Here is a tiny trained network, its code and every weight. The questions are about switching its units off for an input and a target symbol, where a switched-off unit gives its printed mean instead of its output.

import numpy as np


def w(rows, s, z=0):
    codes = np.array(rows[::2]) - 128.0
    scale = np.full(codes.shape[1], s)
    scale[-1] = z or s
    return codes * scale


def softmax(a):
    e = np.exp(a - a.max(-1, keepdims=True))
    return e / e.sum(-1, keepdims=True)


def log_softmax(a):
    a = a - a.max(-1, keepdims=True)
    return a - np.log(np.exp(a).sum(-1, keepdims=True))


def net(x, mask):
    ids = ['ΔΞΠΣΨΩαβγεζηλμτφ'.index(c) for c in x.split()]
    T = len(ids)
    res = E[ids] + P[:T]
    u = 0
    for l in range(3):
        r = res
        for j in range(2):
            rows = slice(3 * j, 3 * j + 3)
            q, k, v = (r @ M[l][rows].T for M in (Q, K, V))
            z = softmax(np.where(np.tri(T) > 0, q @ k.T / 3**0.5, -1e9)) @ v
            o = O[l][rows]
            res = res + np.where(mask[u + j], z, o[:, -1]) @ o[:, :-1]
        u += 2
    return log_softmax(res[-1] @ U[:, :-1].T + U[:, -1])


Q, K, V, O = {}, {}, {}, {}
E = w([
[77,100,136,100],'Δ',
[94,107,240,77],'Ξ',
[74,211,87,207],'Π',
[134,184,200,251],'Σ',
[188,138,65,181],'Ψ',
[159,44,185,169],'Ω',
[102,223,171,65],'α',
[55,96,118,93],'β',
[101,106,128,115],'γ',
[77,175,39,66],'ε',
[97,107,125,112],'ζ',
[172,129,58,160],'η',
[200,135,127,25],'λ',
[29,102,144,177],'μ',
[132,43,57,56],'τ',
[153,27,170,134],'φ',
],0.02)
P = w([
[87,81,175,3],'0',
[78,74,123,56],'1',
[91,74,172,76],'2',
[66,70,149,184],'3',
[42,80,183,206],'4',
[16,75,175,217],'5',
],0.0033)
Q[0] = w([
[106,235,185,133],'0.h0',
[95,202,134,120],'0.h0',
[254,204,233,153],'0.h0',
[168,135,22,130],'0.h1',
[174,198,145,141],'0.h1',
[193,110,137,140],'0.h1',
],0.0087)
K[0] = w([
[27,165,137,131],'0.h0',
[35,179,75,137],'0.h0',
[80,147,238,152],'0.h0',
[119,118,2,140],'0.h1',
[175,182,97,105],'0.h1',
[214,69,78,88],'0.h1',
],0.0068)
V[0] = w([
[91,138,194,188],'0.h0',
[251,152,159,170],'0.h0',
[157,86,54,208],'0.h0',
[145,71,119,131],'0.h1',
[45,88,102,152],'0.h1',
[129,139,168,254],'0.h1',
],0.0048)
O[0] = w([
[183,119,137,22,88],'0.h0',
[210,5,148,173,93],'0.h0',
[181,133,200,118,65],'0.h0',
[165,148,161,142,142],'0.h1',
[255,115,101,74,141],'0.h1',
[82,134,39,64,7],'0.h1',
],0.0045,0.0019)
Q[1] = w([
[125,166,2,78],'1.h0',
[158,236,85,109],'1.h0',
[173,18,32,102],'1.h0',
[84,73,134,205],'1.h1',
[209,76,84,197],'1.h1',
[123,202,51,126],'1.h1',
],0.0096)
K[1] = w([
[229,151,31,56],'1.h0',
[215,254,102,167],'1.h0',
[193,43,58,97],'1.h0',
[172,131,95,85],'1.h1',
[215,90,98,163],'1.h1',
[117,202,72,174],'1.h1',
],0.0087)
V[1] = w([
[33,2,107,95],'1.h0',
[36,108,201,160],'1.h0',
[168,124,171,85],'1.h0',
[147,128,128,220],'1.h1',
[78,170,192,147],'1.h1',
[222,174,82,85],'1.h1',
],0.0098)
O[1] = w([
[254,223,72,176,253],'1.h0',
[183,177,217,206,182],'1.h0',
[168,99,146,56,177],'1.h0',
[52,98,153,231,27],'1.h1',
[95,133,190,134,148],'1.h1',
[92,85,87,70,78],'1.h1',
],0.0087,0.0027)
Q[2] = w([
[201,216,144,182],'2.h0',
[176,119,234,1],'2.h0',
[54,190,199,180],'2.h0',
[208,71,30,236],'2.h1',
[189,145,31,36],'2.h1',
[240,120,206,6],'2.h1',
],0.0063)
K[2] = w([
[221,152,225,195],'2.h0',
[141,43,197,59],'2.h0',
[58,203,193,161],'2.h0',
[208,43,42,193],'2.h1',
[146,71,1,28],'2.h1',
[196,54,226,8],'2.h1',
],0.0076)
V[2] = w([
[180,208,30,83],'2.h0',
[32,84,100,16],'2.h0',
[116,228,197,107],'2.h0',
[56,234,80,229],'2.h1',
[62,33,117,105],'2.h1',
[155,151,3,71],'2.h1',
],0.0048)
O[2] = w([
[201,128,172,196,185],'2.h0',
[140,240,148,194,78],'2.h0',
[65,82,142,161,175],'2.h0',
[197,180,201,83,4],'2.h1',
[144,3,161,176,98],'2.h1',
[34,152,193,177,190],'2.h1',
],0.0051,0.0038)
U = w([
[42,170,158,216,99],'Δ',
[183,145,207,105,42],'Ξ',
[112,107,142,124,163],'Π',
[105,51,232,175,143],'Σ',
[65,179,34,93,100],'Ψ',
[140,125,149,142,142],'Ω',
[83,158,188,81,74],'α',
[129,119,149,131,202],'β',
[141,143,132,135,125],'γ',
[124,122,133,123,115],'ε',
[129,140,122,144,179],'ζ',
[101,74,55,238,237],'η',
[147,70,105,6,233],'λ',
[180,199,146,181,58],'μ',
[183,130,15,118,2],'τ',
[219,45,152,164,83],'φ',
],0.013,0.0065)

Each question gives the input, a string of symbols that net reads in full, and the target symbol t.
The units are the heads (3 rows each of Q, K, V and O). Each row of codes is followed by its name. A weight is (code - 128) times the scale printed after its matrix; where a second scale follows, it is the last column's (O and U).
mask holds one flag per head, layer by layer. A switched-off head (its flag False) gives its mean, the last column of its rows in O, instead of its output. The means were averaged over made-up inputs and are rounded, as every weight is.
A unit's drop is (log p(t) with every unit on - log p(t) with that unit switched off) / (log p(t) with every unit on - log p(t) with every unit switched off).
The circuit of an input: a set's keep is (log p(t) with only the set's units on - log p(t) with every unit switched off) / (log p(t) with every unit on - log p(t) with every unit switched off). Starting from all 6 units, units are removed one at a time, each time the one whose removal leaves the highest keep (on an exact tie, the one counted first), for as long as the keep stays at least 0.8.
units of the circuit, in order: the units of the circuit, biggest drop first
unit that matters most: the unit with the biggest drop
heads that matter: for each layer, one digit per head in row order, 1 if its drop is at least 0.15 and else 0, layers parted by /
drop of u: that unit's drop, to one decimal
input λ λ λ Δ, target η: unit that matters most	1.h1
input λ Ω Σ λ η Ξ, target Ξ: heads that matter	00 / 11 / 01
input λ Π λ λ μ Σ, target Σ: heads that matter	01 / 10 / 00
input Σ τ β, target Ψ: heads that matter	10 / 11 / 10
input λ λ β, target η: units of the circuit, in order	(2.h1, 1.h0)
input η λ λ α β, target η: units of the circuit, in order	(1.h1, 1.h0, 2.h1)
input Π Ω Ξ, target Ξ: heads that matter	00 / 11 / 00
input β α λ Σ Ω, target φ: heads that matter	10 / 10 / 10
input ε Π β ε λ τ, target τ: heads that matter	00 / 10 / 00
input Σ λ Δ ζ, target η: units of the circuit, in order	(0.h0, 2.h1, 1.h0, 1.h1)
input Δ Ω β Ω, target φ: heads that matter	00 / 10 / 10
input λ Ψ λ λ λ φ, target φ: heads that matter	11 / 10 / 10
input Δ β Π γ, target μ: heads that matter	00 / 10 / 01
input λ Σ λ, target Σ: units of the circuit, in order	(1.h1)
input λ Ω γ, target η: heads that matter	00 / 11 / 01
input λ Ξ Ψ Δ α, target α: units of the circuit, in order	(1.h0, 1.h1)
input λ Σ γ β Π φ, target φ: units of the circuit, in order	(2.h0, 1.h0)
input λ λ Ψ τ, target τ: drop of 2.h1	-0.1
input λ η Δ, target η: drop of 1.h0	0.6
input Δ φ Ω β α, target α: drop of 1.h1	0.2
